Below is a small trained network, with its code and all its weights. Each question gives an input and a class and asks what happens when units are switched off, that is, made to give their printed mean instead of their output.

import numpy as np


def w(rows, s, z=0):
    codes = np.array(rows[::2]) - 128.0
    scale = np.full(codes.shape[1], s)
    scale[-1] = z or s
    return codes * scale


def f(y):
    return y / 2 * (1 + np.tanh(0.7978845608 * (y + 0.044715 * y**3)))


def log_softmax(a):
    a = a - a.max(-1, keepdims=True)
    return a - np.log(np.exp(a).sum(-1, keepdims=True))


def net(x, mask):
    res = np.array(x, float).reshape(1, 5) / 4 @ E
    y = f(res @ A[0][:, :-1].T + A[0][:, -1])
    res = res + np.where(mask, y, B[0][:, -1]) @ B[0][:, :-1]
    return log_softmax(res[-1] @ U[:, :-1].T + U[:, -1])


A, B = {}, {}
E = w([
[192,193,64,146,210],'x0',
[38,79,229,56,205],'x1',
[138,126,158,254,182],'x2',
[92,75,19,167,126],'x3',
[19,215,77,95,161],'x4',
],0.0065)
A[0] = w([
[154,240,171,204,165,200],'N0',
[185,91,149,88,15,171],'N1',
[149,147,58,125,86,217],'N2',
[155,177,97,231,156,210],'N3',
[218,148,93,200,55,170],'N4',
[139,84,199,133,168,155],'N5',
[201,39,238,109,113,191],'N6',
[166,76,115,114,93,176],'N7',
[115,153,142,1,155,201],'N8',
[39,55,108,225,43,153],'N9',
[53,31,69,178,125,162],'N10',
[155,234,167,169,196,162],'N11',
[174,126,75,159,132,144],'N12',
[189,158,88,230,166,236],'N13',
[49,103,220,132,172,118],'N14',
[128,76,172,140,114,138],'N15',
[79,82,29,80,176,255],'N16',
[39,191,105,50,130,219],'N17',
[58,124,213,130,173,134],'N18',
[91,18,175,90,152,200],'N19',
[127,193,197,183,200,198],'N20',
[59,146,172,84,141,154],'N21',
[6,138,179,57,144,230],'N22',
],0.0076,0.0044)
B[0] = w([
[124,160,104,151,166,194],'N0',
[156,119,163,164,38,188],'N1',
[169,157,87,156,139,185],'N2',
[125,124,90,217,198,206],'N3',
[177,69,57,184,118,213],'N4',
[78,79,105,127,177,167],'N5',
[132,2,136,206,122,209],'N6',
[168,135,170,162,111,161],'N7',
[34,156,194,103,116,206],'N8',
[64,166,171,202,57,192],'N9',
[56,204,205,195,127,186],'N10',
[129,166,114,120,181,179],'N11',
[177,111,114,158,174,164],'N12',
[138,124,82,220,195,227],'N13',
[105,108,96,38,179,197],'N14',
[83,42,149,132,120,151],'N15',
[116,212,150,154,167,211],'N16',
[150,210,105,48,140,222],'N17',
[105,108,92,55,173,193],'N18',
[56,111,179,101,159,208],'N19',
[129,147,63,117,205,192],'N20',
[121,128,149,12,150,188],'N21',
[103,152,132,14,142,254],'N22',
],0.0078,0.008)
U = w([
[75,160,122,166,147,54],'0',
[211,85,74,128,83,5],'1',
[97,84,203,136,79,179],'2',
[151,102,111,160,24,128],'3',
[92,46,110,51,151,15],'4',
[109,255,108,39,127,202],'5',
[154,118,61,170,206,200],'6',
],0.0088,0.003)

Each question gives the input, the list of numbers given to net, and the class t.
The units are the neurons (one row each of A and B). Each row of codes is followed by its name. A weight is (code - 128) times the scale printed after its matrix; where a second scale follows, it is the last column's (A, B and U).
mask holds one flag per neuron, in row order. A switched-off neuron (its flag False) gives its mean, the last column of its row in B, instead of its output. The means were averaged over made-up inputs and are rounded, as every weight is.
A unit's drop is (log p(t) with every unit on - log p(t) with that unit switched off) / (log p(t) with every unit on - log p(t) with every unit switched off).
The circuit of an input: a set's keep is (log p(t) with only the set's units on - log p(t) with every unit switched off) / (log p(t) with every unit on - log p(t) with every unit switched off). Starting from the 12 units with the biggest drops (on a tie, the unit counted first), units are removed one at a time, each time the one whose removal leaves the highest keep (on an exact tie, the one counted first), for as long as the keep stays at least 0.8.
units of the circuit, in order: the units of the circuit, biggest drop first
most important unit: the unit with the biggest drop
k most important neurons: the k neurons with the biggest drops, biggest first
drop when u is switched off: that unit's drop, to one decimal
input [-7,-8,8,-2,-3], class 3: units of the circuit, in order -> (N9; N1)
input [-7,-1,4,-3,4], class 5: units of the circuit, in order -> (N6; N4; N13)
input [-6,1,2,4,2], class 5: units of the circuit, in order -> (N6; N4)
input [1,3,-6,-7,-1], class 4: units of the circuit, in order -> (N6)
input [-8,7,1,3,4], class 5: units of the circuit, in order -> (N17; N22)
input [8,6,2,7,3], class 5: units of the circuit, in order -> (N6; N4)
input [0,-8,0,-4,-3], class 1: units of the circuit, in order -> (N1; N4)
input [0,3,-7,-6,-3], class 2: units of the circuit, in order -> (N6; N1)
input [-3,-3,-8,8,-2], class 3: 2 most important neurons -> (N1; N22)
input [-6,0,-5,7,-6], class 2: 2 most important neurons -> (N19; N10)
input [2,7,0,2,1], class 5: drop when N6 is switched off -> 0.1
input [-2,-2,2,2,-2], class 3: drop when N20 is switched off -> 0.1
input [-5,5,4,-7,-8], class 4: drop when N14 is switched off -> 0.2
input [-8,-4,8,-4,-2], class 3: most important unit -> N9
